Below is a small trained network, with its code and all its weights. Each question gives an input and a class and asks what happens when units are switched off, that is, made to give their printed mean instead of their output.

import numpy as np


def w(rows, s, z=0):
    codes = np.array(rows[::2]) - 128.0
    scale = np.full(codes.shape[1], s)
    scale[-1] = z or s
    return codes * scale


def norm(h):
    return h / np.sqrt((h * h).mean(-1, keepdims=True) + 1e-5)


def f(y):
    return np.maximum(y, 0)


def log_softmax(a):
    a = a - a.max(-1, keepdims=True)
    return a - np.log(np.exp(a).sum(-1, keepdims=True))


def net(x, mask):
    res = np.array(x, float).reshape(1, 3) / 4 @ E
    u = 0
    for l in range(2):
        y = f(norm(res) @ A[l][:, :-1].T + A[l][:, -1])
        res = res + np.where(mask[u : u + 4], y, B[l][:, -1]) @ B[l][:, :-1]
        u += 4
    return log_softmax(norm(res)[-1] @ U[:, :-1].T + U[:, -1])


A, B = {}, {}
E = w([
[134,146,81,132,98,199,62,173,186,184],'x0',
[211,171,139,167,165,118,138,254,66,196],'x1',
[92,32,188,129,51,119,158,178,97,177],'x2',
],0.0072)
A[0] = w([
[206,120,38,62,23,221,86,156,186,184,86],'0.n0',
[146,210,73,200,203,174,100,80,135,41,4],'0.n1',
[64,111,177,132,114,136,117,76,216,55,50],'0.n2',
[148,119,148,127,149,2,240,107,91,68,184],'0.n3',
],0.0058,0.0017)
B[0] = w([
[199,143,162,70,108,190,252,43,38,134,255],'0.n0',
[79,89,189,98,149,175,195,199,237,98,222],'0.n1',
[95,34,69,194,99,162,79,141,84,56,219],'0.n2',
[171,150,126,101,133,254,239,64,127,239,245],'0.n3',
],0.0076,0.0059)
A[1] = w([
[31,73,208,120,61,153,153,180,85,139,128],'1.n0',
[82,238,132,122,255,100,84,105,221,79,106],'1.n1',
[21,171,107,148,92,169,115,99,105,28,3],'1.n2',
[239,223,138,235,214,11,137,219,78,169,229],'1.n3',
],0.0088,0.0013)
B[1] = w([
[175,135,102,151,169,111,104,230,194,169,254],'1.n0',
[96,148,166,248,210,84,120,213,227,222,175],'1.n1',
[175,145,87,112,147,71,114,134,67,145,203],'1.n2',
[103,63,65,149,144,111,107,104,97,29,233],'1.n3',
],0.011,0.0078)
U = w([
[148,122,181,196,196,95,122,215,233,236,242],'0',
[223,135,147,116,156,229,190,37,95,175,214],'1',
[84,25,16,194,173,65,60,94,88,82,185],'2',
[189,121,133,72,180,133,176,159,184,148,70],'3',
[6,186,254,62,72,93,28,73,42,85,3],'4',
[112,200,196,68,49,17,80,44,119,88,3],'5',
[93,209,242,3,118,6,19,47,101,89,3],'6',
],0.0077,0.0045)

Each question gives the input, the list of numbers given to net, and the class t.
The units are the neurons (one row each of A and B). Each row of codes is followed by its name. A weight is (code - 128) times the scale printed after its matrix; where a second scale follows, it is the last column's (A, B and U).
mask holds one flag per neuron, layer by layer. A switched-off neuron (its flag False) gives its mean, the last column of its row in B, instead of its output. The means were averaged over made-up inputs and are rounded, as every weight is.
A unit's drop is (log p(t) with every unit on - log p(t) with that unit switched off) / (log p(t) with every unit on - log p(t) with every unit switched off).
The circuit of an input: a set's keep is (log p(t) with only the set's units on - log p(t) with every unit switched off) / (log p(t) with every unit on - log p(t) with every unit switched off). Starting from all 8 units, units are removed one at a time, each time the one whose removal leaves the highest keep (on an exact tie, the one counted first), for as long as the keep stays at least 0.8.
circuit, biggest first: the units of the circuit, biggest drop first
top k neurons: the k neurons with the biggest drops, biggest first
k most important neurons of layer l: the k neurons of layer l with the biggest drops, biggest first
input [5,-3,3], class 1: circuit, biggest first : [0.n0]
input [7,8,-1], class 2: top 3 neurons : [1.n3; 0.n3; 0.n1]
input [-1,4,-3], class 2: 2 most important neurons of layer 0 : [0.n0; 0.n3]
input [-4,-7,7], class 0: top 2 neurons : [1.n0; 1.n3]
input [0,-3,-4], class 0: top 2 neurons : [0.n1; 1.n1]
input [2,8,7], class 2: circuit, biggest first : [1.n3; 0.n3]
input [6,-6,-8], class 0: top 4 neurons : [1.n1; 0.n1; 0.n3; 1.n3]
input [-3,-1,-6], class 0: top 2 neurons : [1.n1; 0.n0]
input [-1,-6,-8], class 0: 2 most important neurons of layer 1 : [1.n1; 1.n3]
input [-7,-6,2], class 1: top 2 neurons : [0.n3; 1.n3]
input [-4,8,3], class 2: top 3 neurons : [1.n3; 0.n0; 0.n1]
input [-6,-4,-8], class 0: top 2 neurons : [1.n1; 0.n0]
input [-1,6,5], class 2: top 2 neurons : [1.n3; 0.n1]
input [-5,4,-2], class 1: top 2 neurons : [0.n3; 1.n0]
input [3,8,-6], class 2: circuit, biggest first : [1.n3]
input [7,7,-3], class 1: top 2 neurons : [0.n0; 1.n0]
input [-6,-1,2], class 1: 2 most important neurons of layer 0 : [0.n3; 0.n1]
input [8,2,4], class 1: 2 most important neurons of layer 0 : [0.n0; 0.n1]
input [0,8,-6], class 2: 2 most important neurons of layer 1 : [1.n3; 1.n0]
input [2,-5,-7], class 0: circuit, biggest first : [1.n1]
input [-6,6,-3], class 1: 2 most important neurons of layer 0 : [0.n3; 0.n2]
